In the rows, 128 means zero.
Known rows:
nivor: [128 141 155 105 165 139 153  97 100 131 121 128  96 108  95 111 159 134
 115 158 125 149 145 162 171 135 171 128  96 113 151 153 119 128 132 138
  78 130 148 132 181 110 148  32 171]
felagri: [122 159 170 103 163 142 152 105 108 128 126 124  97 122  94 105 144 124
 108 176  98 147 163 145 179 134 156 126  92 102 153 144 148 135 129 150
  92 128 147 131 204 116 137  39 172]
gonos: [130 156 140 124 135 125 169 136 133 151 122 134  64 125 165 120 210  90
 152 162 136 126 165 128 163 181 121 175 112 126 141 116 117  96 104 118
 129 140 181 132 124 118 157  99 144]
dugir: [133 139 146  94 138 148 136 133 114 135 114 125  84 140  95 137 171  93
 121 173 111 143 148 132 172 142 119 148 112 124 151 110 154 102 100 138
 120 129 145 126 152 114 133  68 177]
pletam: [123 147 131 142 132 138 156 117 114 162 134 139  52 132 166 132 218  85
 162 172 146 128 154 130 174 182 118 177 120 127 158 111  95  84 100 119
 108 125 160 150 108 117 156  96 143]
skura: [120 152 147 133 153 144 151  99 102 153 137 133  68 130 129 125 186 103
 135 173 130 134 150 140 182 166 136 153 107 115 168 126 111 107 118 133
  89 119 147 149 147 120 147  69 156]
folek: [124 162 173  90 155 136 163 116  96 140 140 136 101 123  95  95 155 138
  98 163 107 143 161 150 177 145 171 135  75  97 146 159 112 130 154 153
  94 117 138 126 192 118 127  38 162]
loste: [132 142 149  91 132 151 148 132 101 144 126 134  84 142 104 130 181 102
 122 169 114 135 147 136 177 156 128 155  96 120 155 116 122  96 121 148
 121 118 127 126 144 119 130  62 172]
takles: [134 152 142  95 153 152 144 130 126 141 101 128  87 133 106 133 153  93
 122 160 107 133 135 142 172 154 125 137 105 135 150 114 152 128 106 139
 129 138 158 130 156 124 159  64 170]
fogru: [130 156 153 121 156 124 167 104 126 130 120 129  73 121 144 109 172 108
 148 175 123 140 172 125 170 150 136 150 114 112 153 140 139 120 104 118
 105 137 188 136 182 112 152  70 150]
robuk: [134 140 151  96 135 142 158 123 102 143 129 136  79 140 113 126 182 107
 135 170 124 138 152 132 174 156 135 156 104 117 152 127 119 100 126 136
 114 118 149 129 152 118 133  65 163]
bruklum: [116 163 160 104 165 165 126 109 106 149 118 124  97 132  75 121 130 109
  95 170  86 137 133 155 187 139 145 109  91 118 167 123 156 145 124 163
  96 124 121 137 189 133 147  38 178]
pafus: [124 155 157  90 164 153 134 114 115 131 108 121 103 125  76 118 135 115
  97 172  91 143 141 150 177 129 146 119  95 118 153 127 164 142 119 154
  99 130 142 128 193 121 144  38 181]
stuma: [128 151 142 131 121 129 166 128 109 159 142 145  57 142 165 123 221  94
 156 170 144 123 163 124 173 186 125 183 108 117 150 120  89  82 120 123
 116 125 159 138 114 116 138  94 140]
klolor: [124 150 175  93 149 145 152 107  87 131 135 132  96 136  87 107 156 128
 106 179 110 150 158 139 182 131 160 136  92 101 154 143 130 114 137 154
  93 114 133 131 193 117 117  36 172]
zibrik: [134 144 147 103 151 132 167 114 115 142 116 133  84 115 130 119 179 113
 139 152 132 137 149 150 164 158 144 149 105 118 143 139 115 117 120 123
 109 137 172 128 149 114 158  65 158]
buvuzuk: [131 139 149 109 159 133 157 105 112 137 118 128  91 111 114 117 173 127
 126 161 134 143 150 160 165 145 161 141 103 114 148 146 117 121 127 126
  89 130 156 130 166 108 152  48 168]
tupen: [137 154 138 121 120 119 181 149 124 158 135 144  60 124 189 117 239  95
 163 155 153 116 170 125 159 199 125 191 107 121 129 122  77  80 114 115
 141 134 186 130  96 118 147 111 133]
braklis: [141 137 129 115 134 120 171 138 129 143 120 138  70 115 157 127 217 102
 159 152 155 128 158 137 154 176 130 184 112 124 129 125  94  87 109 110
 128 140 184 126 111 109 153  92 152]
zuzul: [131 137 140 113 147 137 155 113 108 140 118 131  80 117 124 126 188 117
 138 157 142 139 150 149 165 155 149 153 108 121 146 131 109 106 118 125
  96 131 157 133 143 109 148  62 165]
kiban: [130 140 155 108 155 132 154 110 113 122 117 122  90 116 114 118 165 122
 127 168 121 149 162 141 166 134 150 144 109 114 149 134 137 115 110 132
  95 133 165 128 182 106 141  54 170]

Facts:
(bazen, α, traflar); (bevor, α, vuplo); (bomar, α, broklel); (bragi, α, neril); (brago, α, pegropus)
(braklis, α, skinek); (brepe, α, gromik); (broklel, α, drazik); (brora, α, pubudun); (bruklum, α, bevor)
(brulir, α, todrir); (busis, α, ridra); (buvuzuk, α, ragre); (dekom, α, pladra); (digobek, α, vavo)
(drazik, α, gisis); (dridrus, α, pletam); (drodris, α, mitrebes); (drodru, α, floditrol); (druston, α, zino)
(dugir, α, zitol); (farus, α, braklis); (fava, α, plabru); (fegrin, α, druston); (felagri, α, dekom)
(fero, α, kluflil); (festus, α, doza); (fiku, α, moskal); (flobi, α, flutrarur); (flufedri, α, legras)
(flutrarur, α, brulir); (folek, α, guste); (fuvogor, α, bredus); (gekim, α, kodre); (gelan, α, vagen)
(geple, α, zedrakal); (geze, α, grapli); (gokenen, α, busis); (grapli, α, nilesta); (gromik, α, bazen)
(grosti, α, fero); (guste, α, vapir); (kiban, α, truflu); (kiflam, α, pleplel); (klebrim, α, stigris)
(klegos, α, voplo); (kloboflas, α, reri); (klolor, α, brora); (kluflil, α, voplilik); (kodre, α, zirer)
(lastom, α, drodris); (legras, α, tupen); (letik, α, pletra); (lipluk, α, fava); (lupla, α, zigru)
(lutim, α, trapuma); (maplon, α, digobek); (mitrebes, α, ralo); (mosan, α, fegrin); (moskal, α, temabras)
(neril, α, mosan); (nivor, α, nomi); (nomi, α, skura); (nozos, α, votris); (nunor, α, letik)
(nusel, α, bomar); (pafus, α, sista); (pegim, α, flatreplak); (pegropus, α, zuzul); (plabru, α, stuma)
(pladra, α, plimozuk); (pleplel, α, nunor); (plimozuk, α, drebom); (pubudun, α, dridrus); (rogra, α, nozos)
(sekizu, α, torubra); (seteskin, α, fiku); (sista, α, dusti); (skava, α, loste); (skeflivan, α, flufedri)
(skibrel, α, skurole); (skogra, α, skeflivan); (skupla, α, maplon); (skura, α, farus); (skurole, α, lutim)
(skuza, α, buvuzuk); (stapam, α, skogra); (stigris, α, lastom); (stonom, α, gokenen); (talim, α, skava)
(temabras, α, troru); (torubra, α, skupla); (tosul, α, vevegru); (totul, α, zoplin); (trapuma, α, stutro)
(truflu, α, stonom); (tudral, α, lipluk); (tugol, α, skibrel); (tuklek, α, seteskin); (tupen, α, zerapla)
(vagen, α, tupetas); (vevegru, α, lupla); (voplilik, α, muzos); (voplo, α, flobi); (votim, α, drodru)
(votris, α, kloboflas); (vuplo, α, pegim); (zedrakal, α, dugir); (zigru, α, gonos); (zipir, α, kiban)
(zirer, α, gunem); (zoge, α, larin); (zoplin, α, gelan); (zuzul, α, votim); (bomar, ρ, todrir)
(bomar, ρ, kluflil); (bomar, ρ, vuplo); (bomar, ρ, brora); (brago, ρ, gromik); (brago, ρ, skura)
(brago, ρ, pletam); (brago, ρ, lupla); (brago, ρ, lastom); (bruklum, ρ, plimozuk); (bruklum, ρ, truflu)
(bruklum, ρ, gokenen); (bruklum, ρ, larin); (bruklum, ρ, bragi); (brulir, ρ, fogru); (brulir, ρ, zino)
(brulir, ρ, brepe); (brulir, ρ, larin); (dekla, ρ, brepe); (drazik, ρ, dusti); (drebom, ρ, gisuk)
(drebom, ρ, tutri); (drebom, ρ, rafum); (drebom, ρ, lupla); (drodris, ρ, bevor); (druston, ρ, fogru)
(druston, ρ, kitrul); (druston, ρ, brora); (dugir, ρ, flobi); (dugir, ρ, flufedri); (dugir, ρ, lipluk)
(farus, ρ, votris); (farus, ρ, pleplel); (farus, ρ, muzos); (farus, ρ, bazen); (farus, ρ, flutrarur)
(fegrin, ρ, skurole); (fegrin, ρ, bredus); (fegrin, ρ, gruskal); (fegrin, ρ, zirer); (fegrin, ρ, nivor)
(fegrin, ρ, buskis); (fegrin, ρ, buvuzuk); (fegrin, ρ, sakinos); (fegrin, ρ, busis); (fero, ρ, muzos)
(fero, ρ, mitrebes); (festus, ρ, tugol); (festus, ρ, stuma); (festus, ρ, pegim); (floditrol, ρ, stigris)
(floditrol, ρ, kodre); (floditrol, ρ, tupen); (fuvogor, ρ, broklel); (fuvogor, ρ, lastom); (fuvogor, ρ, vevegru)
(gekim, ρ, skeflivan); (gelan, ρ, stoski); (gelan, ρ, zirer); (gelan, ρ, maplon); (gelan, ρ, kiban)
(gisis, ρ, zino); (gisis, ρ, rafum); (gisis, ρ, doza); (guste, ρ, digobek); (guste, ρ, tuklek)
(guste, ρ, lipluk); (kiflam, ρ, seteskin); (kiflam, ρ, felagri); (letik, ρ, tutri); (letik, ρ, skurole)
(letik, ρ, legras); (loste, ρ, gunem); (loste, ρ, skupla); (mosan, ρ, todrir); (mosan, ρ, skinek)
(mosan, ρ, klebrim); (mosan, ρ, nusel); (neril, ρ, gromik); (neril, ρ, buskis); (neril, ρ, klemur)
(nilesta, ρ, broklel); (nilesta, ρ, kodre); (nilesta, ρ, nusel); (nilesta, ρ, reri); (nomi, ρ, bredus)
(nomi, ρ, stonom); (nomi, ρ, klebrim); (nunor, ρ, tupetas); (nunor, ρ, tugol); (nunor, ρ, tudral)
(nunor, ρ, sista); (nunor, ρ, skava); (pafus, ρ, temabras); (pafus, ρ, muzos); (pegropus, ρ, todrir)
(pegropus, ρ, fiku); (pegropus, ρ, gonos); (pegropus, ρ, bragi); (plabru, ρ, folek); (plabru, ρ, zedrakal)
(pubudun, ρ, grosti); (pubudun, ρ, mitrebes); (pubudun, ρ, zibrik); (pubudun, ρ, buskis); (pubudun, ρ, busis)
(pubudun, ρ, vagen); (pubudun, ρ, klegos); (pubudun, ρ, nusel); (ragre, ρ, fogru); (ragre, ρ, muzos)
(ridra, ρ, zirer); (ridra, ρ, zoplida); (rogra, ρ, votim); (satrazir, ρ, braklis); (satrazir, ρ, lutim)
(satrazir, ρ, gruskal); (satrazir, ρ, grosti); (satrazir, ρ, vuplo); (satrazir, ρ, grapli); (sekizu, ρ, votris)
(skibrel, ρ, moskal); (skibrel, ρ, klolor); (skogra, ρ, dekom); (skufin, ρ, tudral); (skufin, ρ, zitol)
(skuza, ρ, gisuk); (stapam, ρ, buvuzuk); (stutro, ρ, rafum); (stutro, ρ, stuma); (takles, ρ, fogru)
(takles, ρ, seteskin); (takles, ρ, mitrebes); (takles, ρ, fiku); (takles, ρ, giko); (talim, ρ, geple)
(talim, ρ, kiban); (talim, ρ, kitrul); (talim, ρ, digobek); (torubra, ρ, gromik); (torubra, ρ, truflu)
(torubra, ρ, brepe); (tosul, ρ, fogru); (tosul, ρ, flutrarur); (tosul, ρ, tuklek); (traflar, ρ, geze)
(traflar, ρ, flobi); (trapuma, ρ, zino); (trapuma, ρ, todrir); (trapuma, ρ, bevor); (trapuma, ρ, tudral)
(trapuma, ρ, pletra); (trapuma, ρ, busis); (trapuma, ρ, tupen); (troru, ρ, skurole); (troru, ρ, zuzul)
(troru, ρ, nivor); (vapir, ρ, dridrus); (vapir, ρ, folek); (vapir, ρ, tupen); (voplo, ρ, sakinos)
(voplo, ρ, flutrarur); (zigru, ρ, braklis); (zigru, ρ, totul); (zoge, ρ, nozos); (zoge, ρ, voplilik)
(zoplin, ρ, fogru); (zoplin, ρ, skestem); (zoplin, ρ, bazen); (zoplin, ρ, kitrul); (zoplin, ρ, skinek)
(zoplin, ρ, flutrarur)

Rows:
No name comes twice in this set of rows, the named rows included.
[140 133 138 112 136 130 156 128 123 132 113 131  76 119 138 127 201 103
 149 155 143 137 154 139 157 157 129 169 119 125 144 120 119  92  98 118
 116 136 171 128 131 107 150  81 162] | maplon
[137 151 134 130 141 117 169 132 136 141 117 134  60 115 172 120 211  92
 163 160 144 127 170 130 155 178 120 171 123 126 138 122 115 101  96 112
 125 144 196 134 127 116 157  99 144] | mitrebes
[131 153 143  99 148 152 145 129 113 155 113 133  87 126 103 126 173 102
 114 153 116 124 127 158 170 165 138 147  91 125 150 125 123 120 125 147
 118 132 139 128 135 129 152  61 168] | nilesta
[119 152 161 106 160 161 136  94  91 149 131 130  89 131  82 124 150 115
 100 175 109 142 129 159 189 143 153 122  92 113 173 133 129 129 137 159
  78 111 118 142 172 122 140  33 174] | skuza
[131 134 130 112 136 153 141 126 112 158 112 133  68 128 124 145 194  89
 137 157 138 128 128 156 171 171 123 158 110 137 155 112 116  97 108 133
 116 128 142 137 110 117 160  78 166] | letik
[140 135 143 104 152 128 164 111 112 136 110 133  83 108 128 120 182 121
 143 147 145 141 147 153 158 157 154 150 106 119 138 145 105 111 120 117
 104 133 170 128 149 107 159  62 159] | gruskal
[120 163 153 134 152 140 155 102 110 147 135 131  67 130 139 117 181 102
 136 180 123 137 161 134 178 162 138 146 110 118 159 125 127 115 112 137
  93 124 157 148 164 121 148  68 151] | truflu
[129 141 128 128 134 153 140 129 108 172 123 138  55 136 142 148 212  78
 144 162 138 121 127 141 179 186 106 166 112 138 164  95 108  84 103 133
 122 124 143 148  93 124 160  93 156] | drebom
[131 153 142 104 139 138 161 140 114 155 124 139  79 131 134 124 191  99
 131 152 128 121 145 143 169 180 129 161  92 126 141 120 110 105 119 137
 128 134 152 126 127 125 149  80 159] | drodris
[130 154 150  85 157 150 143 129 119 145 106 124 100 118  88 122 150 111
 102 151 105 133 128 160 170 148 142 131  87 127 148 127 144 137 122 150
 115 135 143 120 161 124 151  50 176] | bomar

Now the same nodes, written a new way:
Known rows:
kluflil: [122 130 132 124 132 134 131 134 130 110 128 130 135 120 105]
nusel: [121  63  86 116 149 154 110 143 156 184 157 128  80 114  38]
trapuma: [133 175 155 137  82 110 129 134 102 111 108 125 173 115 164]
fogru: [124 101 130 131 191 142 129 130 122 129 101 125 133 138 189]
grosti: [116  63  97 110 171 156 104 142 157 179 163 130  76 112  19]
pladra: [130 125 130 128 122 124 130 126 132 131 135 131 130 136 119]
fegrin: [128 167 146 124 118 108 118 134 126 142 128 121 134 120 126]
dugir: [142 165 148 155 122 118 141 130 129 119 124 130 156 136 130]
muzos: [125 186 151 147 108 109 158 128  82  28  97 123 169 148 213]
stonom: [121 132 122 117 126 127 134 135 134 124 132 127 114 122 120]
skupla: [125 115 120 126 126 130 131 119 131 143 140 135 120 133 101]
digobek: [130 180 144 148 117 121 160 126 128  68 106 128 148 141 173]
lupla: [134 126 119 127 121 130 118 116 130 105 136 127 113 126 147]
brago: [137  65  94 133 136 139  86 130 170 206 180 127  93 116  44]
pletra: [130 193 155 116  84 112 150 124  86  49  90 126 172 121 208]
vagen: [126 169 142 127 133 117 141 130 104  76 121 125 141 116 158]
bomar: [125 105 129 131 140 136 110 144 148 174 146 128 128 120  45]
stapam: [119  69 101 118 148 143  99 136 171 209 157 128  72 123  27]
zerapla: [130 201 155 135  96 103 157 115  91  59 103 128 172 135 199]
vuplo: [123 132 132 119 139 137 130 132 123 104 130 131 127 120 101]
drodris: [132 142 134 125 102 124 127 131 120 117 120 128 143 122 138]

Rows:
No name comes twice in this set of rows, the named rows included.
[120  92 112 133 148 148 125 139 150 144 140 129 106 127  71] | brora
[129 171 152 151 112 109 140 138 111  87 112 123 169 132 156] | druston
[131 101 136 119 170 130 113 122 130 157 112 123 150 131 190] | dekla
[127 123 142  98 199 141 126 122 116 146 107 126 115 123 178] | gruskal
[138 198 146 141 100 106 148 111  91  41 114 125 166 125 227] | pletam
[126 176 149 116 136 121 142 123 103  65 118 132 148 120 156] | braklis
[127 159 129 126  90 121 154 126 105  97 114 129 154 119 175] | dridrus
[119 164 137 115 118 120 144 124 130  99 114 127 117 125 156] | zirer
[137 116 144 114 153 134 121 133 114 171  97 130 143 125 171] | skufin
[135 165 147 134  91 123 138 123 106  76 106 134 139 135 163] | pegim
[135 200 142 134 105 110 159 122  82  49 106 123 170 119 221] | reri
[130 111 149 132 183 130 115 133 112 167 113 125 157 134 170] | takles
[124 162 136 137 117 115 147 127  96  68 111 126 145 144 163] | temabras
[129 104  98 120 115 141 131 135 132 145 145 127 107 112 111] | kodre
[138 132 139 127  92 125 116 133 125 151 124 133 138 128 109] | nunor

